Below are the code and all the weights of a small trained network. Each question names an input and a class and asks about switching units off, where a switched-off unit gives its printed mean instead of its output.

import numpy as np


def w(rows, s, z=0):
    codes = np.array(rows[::2]) - 128.0
    scale = np.full(codes.shape[1], s)
    scale[-1] = z or s
    return codes * scale


def f(y):
    return y / 2 * (1 + np.tanh(0.7978845608 * (y + 0.044715 * y**3)))


def log_softmax(a):
    a = a - a.max(-1, keepdims=True)
    return a - np.log(np.exp(a).sum(-1, keepdims=True))


def net(x, mask):
    res = np.array(x, float).reshape(1, 4) / 4 @ E
    y = f(res @ A[0][:, :-1].T + A[0][:, -1])
    res = res + np.where(mask, y, B[0][:, -1]) @ B[0][:, :-1]
    return log_softmax(res[-1] @ U[:, :-1].T + U[:, -1])


A, B = {}, {}
E = w([
[61,37,1],'x0',
[177,197,229],'x1',
[139,146,152],'x2',
[35,67,177],'x3',
],0.0071)
A[0] = w([
[247,96,95,151],'n0',
[95,176,113,1],'n1',
[156,241,210,200],'n2',
[144,136,132,27],'n3',
[62,67,205,93],'n4',
[103,178,192,144],'n5',
],0.013,0.0053)
B[0] = w([
[118,54,111,164],'n0',
[191,113,255,114],'n1',
[84,61,25,251],'n2',
[230,96,248,118],'n3',
[248,97,26,171],'n4',
[100,117,111,180],'n5',
],0.0085,0.012)
U = w([
[125,73,116,142],'0',
[222,81,105,178],'1',
[60,111,121,132],'2',
[57,146,128,221],'3',
[172,228,100,68],'4',
[211,86,227,25],'5',
[210,255,195,2],'6',
],0.014,0.0056)

Each question gives the input, the list of numbers given to net, and the class t.
The units are the neurons (one row each of A and B). Each row of codes is followed by its name. A weight is (code - 128) times the scale printed after its matrix; where a second scale follows, it is the last column's (A, B and U).
mask holds one flag per neuron, in row order. A switched-off neuron (its flag False) gives its mean, the last column of its row in B, instead of its output. The means were averaged over made-up inputs and are rounded, as every weight is.
A unit's drop is (log p(t) with every unit on - log p(t) with that unit switched off) / (log p(t) with every unit on - log p(t) with every unit switched off).
The circuit of an input: a set's keep is (log p(t) with only the set's units on - log p(t) with every unit switched off) / (log p(t) with every unit on - log p(t) with every unit switched off). Starting from all 6 units, units are removed one at a time, each time the one whose removal leaves the highest keep (on an exact tie, the one counted first), for as long as the keep stays at least 0.8.
circuit, biggest first: the units of the circuit, biggest drop first
k most important neurons: the k neurons with the biggest drops, biggest first
drop when u is switched off: that unit's drop, to one decimal
input [4,-5,-1,6], class 1: 3 most important neurons : n4; n2; n5
input [-7,8,-2,-5], class 2: circuit, biggest first : n2
input [-8,-3,4,-3], class 0: 2 most important neurons : n2; n0
input [-8,5,-8,7], class 0: 3 most important neurons : n2; n4; n5
input [-5,-7,7,7], class 1: 2 most important neurons : n4; n2
input [3,3,-1,5], class 1: 3 most important neurons : n4; n2; n5
input [-7,-2,6,-6], class 0: circuit, biggest first : n2; n4
input [-5,8,-1,-6], class 2: 3 most important neurons : n2; n4; n5
input [3,-3,2,5], class 1: circuit, biggest first : n4; n2
input [0,6,2,-2], class 2: 3 most important neurons : n4; n2; n5
input [-8,-5,3,-6], class 0: 3 most important neurons : n2; n4; n0
input [5,-5,7,7], class 1: drop when n4 is switched off : 0.8
input [-3,4,1,-1], class 2: drop when n2 is switched off : 0.4
input [-4,-1,-1,5], class 1: drop when n4 is switched off : 1.2
input [0,8,-7,-7], class 2: drop when n2 is switched off : 0.4
